Below is a small trained network, with its code and all its weights. Each question gives an input and a class and asks what happens when units are switched off, that is, made to give their printed mean instead of their output.

import numpy as np


def w(rows, s, z=0):
    codes = np.array(rows[::2]) - 128.0
    scale = np.full(codes.shape[1], s)
    scale[-1] = z or s
    return codes * scale


def norm(h):
    return h / np.sqrt((h * h).mean(-1, keepdims=True) + 1e-5)


def f(y):
    return y / 2 * (1 + np.tanh(0.7978845608 * (y + 0.044715 * y**3)))


def log_softmax(a):
    a = a - a.max(-1, keepdims=True)
    return a - np.log(np.exp(a).sum(-1, keepdims=True))


def net(x, mask):
    res = np.array(x, float).reshape(1, 6) / 4 @ E
    u = 0
    for l in range(2):
        y = f(norm(res) @ A[l][:, :-1].T + A[l][:, -1])
        res = res + np.where(mask[u : u + 13], y, B[l][:, -1]) @ B[l][:, :-1]
        u += 13
    return log_softmax(norm(res)[-1] @ U[:, :-1].T + U[:, -1])


A, B = {}, {}
E = w([
[69,144,88,113,177,7,180,169,156,116,98],'x0',
[127,128,127,126,127,130,129,131,131,126,127],'x1',
[197,179,225,139,117,62,77,142,215,89,190],'x2',
[129,127,125,126,129,130,126,127,132,129,128],'x3',
[126,126,123,130,128,133,126,130,136,130,127],'x4',
[97,123,152,159,25,114,222,83,166,147,183],'x5',
],0.013)
A[0] = w([
[144,140,151,122,104,132,142,119,155,134,142,68],'0.n0',
[162,125,149,141,87,252,107,105,81,126,141,196],'0.n1',
[154,131,180,128,120,89,120,129,140,118,146,4],'0.n2',
[123,112,174,145,97,155,120,143,133,131,119,45],'0.n3',
[130,139,125,153,114,131,111,145,136,127,122,111],'0.n4',
[98,125,82,165,123,167,187,105,89,132,124,93],'0.n5',
[131,128,96,118,137,108,140,109,115,136,115,52],'0.n6',
[192,134,197,127,75,229,68,103,106,126,161,106],'0.n7',
[124,132,119,114,94,135,146,154,111,113,126,178],'0.n8',
[134,126,87,126,220,156,62,145,62,127,74,226],'0.n9',
[163,137,144,137,229,108,13,142,123,121,110,85],'0.n10',
[156,137,129,110,123,198,118,113,95,133,138,91],'0.n11',
[144,123,144,137,154,172,84,135,92,125,138,39],'0.n12',
],0.017,0.0035)
B[0] = w([
[115,92,188,135,133,141,133,119,106,104,180,157],'0.n0',
[63,112,160,38,142,27,46,111,152,150,179,233],'0.n1',
[136,89,63,173,92,97,67,115,167,153,141,174],'0.n2',
[122,138,132,93,129,149,120,135,118,104,170,147],'0.n3',
[136,164,125,112,108,139,120,123,168,117,131,132],'0.n4',
[140,162,106,69,88,114,169,125,103,187,96,187],'0.n5',
[121,91,120,141,136,176,120,132,105,133,121,140],'0.n6',
[172,162,71,190,126,228,192,149,87,106,117,249],'0.n7',
[109,92,139,115,144,147,143,83,120,141,128,139],'0.n8',
[92,118,148,249,171,146,106,125,172,88,203,229],'0.n9',
[161,137,93,5,93,112,151,142,77,183,83,226],'0.n10',
[139,85,159,145,97,86,140,120,168,173,86,175],'0.n11',
[165,118,151,181,85,140,124,84,178,117,14,165],'0.n12',
],0.024,0.02)
A[1] = w([
[124,163,177,192,138,78,98,126,193,103,235,62],'1.n0',
[145,137,109,212,140,124,152,142,157,101,168,72],'1.n1',
[124,154,206,19,155,93,98,135,110,109,132,123],'1.n2',
[105,155,151,159,179,189,232,116,109,130,78,136],'1.n3',
[185,143,137,105,128,216,146,156,106,63,34,33],'1.n4',
[136,149,170,212,140,195,152,130,133,41,200,54],'1.n5',
[129,124,249,206,134,42,105,107,226,73,119,33],'1.n6',
[109,154,99,93,120,99,130,134,110,161,75,97],'1.n7',
[85,151,158,215,230,167,159,137,106,57,156,2],'1.n8',
[189,145,141,100,125,55,113,186,144,105,166,100],'1.n9',
[168,133,126,57,160,82,55,171,117,70,88,35],'1.n10',
[51,142,138,189,181,156,72,111,175,117,121,77],'1.n11',
[104,110,129,94,90,146,222,145,95,77,32,71],'1.n12',
],0.019,0.0029)
B[1] = w([
[152,138,45,165,113,154,69,98,126,137,55,251],'1.n0',
[58,148,198,77,135,91,181,104,121,175,164,205],'1.n1',
[111,138,224,102,107,74,159,103,161,155,97,169],'1.n2',
[127,94,82,121,172,119,132,183,99,86,115,162],'1.n3',
[141,226,104,110,71,140,122,69,76,151,28,171],'1.n4',
[135,120,188,148,142,190,157,152,163,32,200,220],'1.n5',
[131,97,76,139,134,94,32,90,165,178,155,224],'1.n6',
[130,95,192,133,123,162,133,138,107,57,183,216],'1.n7',
[152,191,151,91,86,101,252,158,74,156,73,190],'1.n8',
[112,134,170,148,209,121,80,122,158,117,78,166],'1.n9',
[204,91,184,151,184,147,122,223,178,87,145,164],'1.n10',
[143,150,67,143,170,53,123,156,152,132,121,208],'1.n11',
[83,86,74,160,165,162,55,125,121,119,113,184],'1.n12',
],0.023,0.016)
U = w([
[113,140,68,187,143,64,45,76,210,190,114,251],'0',
[195,208,91,98,65,205,119,115,71,135,21,99],'1',
[59,106,230,20,64,99,144,73,126,189,143,119],'2',
[133,179,178,164,84,221,179,104,165,71,222,114],'3',
[114,218,94,166,183,84,254,192,118,132,103,117],'4',
[191,112,246,75,180,116,101,208,171,97,106,64],'5',
[49,49,71,98,153,179,137,159,44,100,101,45],'6',
],0.014,0.0015)

Each question gives the input, the list of numbers given to net, and the class t.
The units are the neurons (one row each of A and B). Each row of codes is followed by its name. A weight is (code - 128) times the scale printed after its matrix; where a second scale follows, it is the last column's (A, B and U).
mask holds one flag per neuron, layer by layer. A switched-off neuron (its flag False) gives its mean, the last column of its row in B, instead of its output. The means were averaged over made-up inputs and are rounded, as every weight is.
A unit's drop is (log p(t) with every unit on - log p(t) with that unit switched off) / (log p(t) with every unit on - log p(t) with every unit switched off).
The circuit of an input: a set's keep is (log p(t) with only the set's units on - log p(t) with every unit switched off) / (log p(t) with every unit on - log p(t) with every unit switched off). Starting from the 12 units with the biggest drops (on a tie, the unit counted first), units are removed one at a time, each time the one whose removal leaves the highest keep (on an exact tie, the one counted first), for as long as the keep stays at least 0.8.
units of the circuit, in order: the units of the circuit, biggest drop first
k most important neurons: the k neurons with the biggest drops, biggest first
k most important neurons of layer l: the k neurons of layer l with the biggest drops, biggest first
drop of u: that unit's drop, to one decimal
input [-6,-1,8,-3,-4,1], class 3: most important neuron : [0.n7]
input [3,-6,-7,-2,4,-3], class 4: units of the circuit, in order : [0.n9 1.n8]
input [0,3,5,3,-4,8], class 3: 2 most important neurons : [0.n1 1.n5]
input [-1,-3,5,-7,0,-8], class 1: 2 most important neurons : [0.n1 0.n10]
input [4,6,-2,5,-3,-8], class 4: 2 most important neurons of layer 0 : [0.n9 0.n1]
input [-3,8,-1,-1,-2,6], class 2: 2 most important neurons of layer 0 : [0.n1 0.n9]
input [-8,0,-5,-5,3,0], class 0: units of the circuit, in order : [0.n10 0.n1 0.n7]
input [-8,-3,2,8,6,3], class 3: 3 most important neurons of layer 0 : [0.n7 0.n10 0.n1]
input [1,-3,3,6,4,-8], class 5: 3 most important neurons : [0.n7 0.n10 1.n10]
input [-7,-4,-8,0,8,-1], class 0: 3 most important neurons : [0.n10 0.n9 0.n1]
input [4,8,1,5,-7,-7], class 5: 2 most important neurons : [0.n10 0.n7]
input [6,1,-3,-1,3,-7], class 4: 2 most important neurons : [0.n9 0.n1]
input [1,5,-2,6,-3,2], class 6: 3 most important neurons of layer 0 : [0.n1 0.n7 0.n10]
input [-1,8,5,-3,4,0], class 1: units of the circuit, in order : [0.n9]
input [-4,-1,3,0,-5,2], class 3: 2 most important neurons : [0.n7 0.n10]
input [1,3,5,-7,8,-3], class 5: 2 most important neurons : [0.n7 1.n10]
input [7,0,3,0,-1,-6], class 5: 2 most important neurons : [0.n10 0.n7]
input [0,4,4,-1,-3,-6], class 1: 3 most important neurons : [0.n1 0.n10 1.n4]
input [1,1,4,0,-1,-4], class 5: 2 most important neurons : [0.n10 0.n7]
input [-6,-6,-4,0,5,5], class 2: units of the circuit, in order : [0.n1]
input [-3,8,2,-7,6,-4], class 1: 2 most important neurons : [0.n7 0.n10]
input [1,-8,6,-8,-7,-3], class 5: 2 most important neurons : [0.n7 1.n10]
input [6,-8,-2,-8,7,-7], class 4: drop of 0.n9 : 1.8
input [-6,1,-7,4,3,3], class 2: drop of 0.n1 : 1.4
input [-4,2,6,5,4,4], class 3: drop of 0.n7 : 1.4
input [-5,0,-6,-7,-8,-7], class 0: drop of 1.n9 : 0.0
input [-4,-8,3,1,-1,-7], class 1: units of the circuit, in order : [0.n7]
input [1,2,5,-2,-1,0], class 5: 2 most important neurons of layer 0 : [0.n9 0.n7]
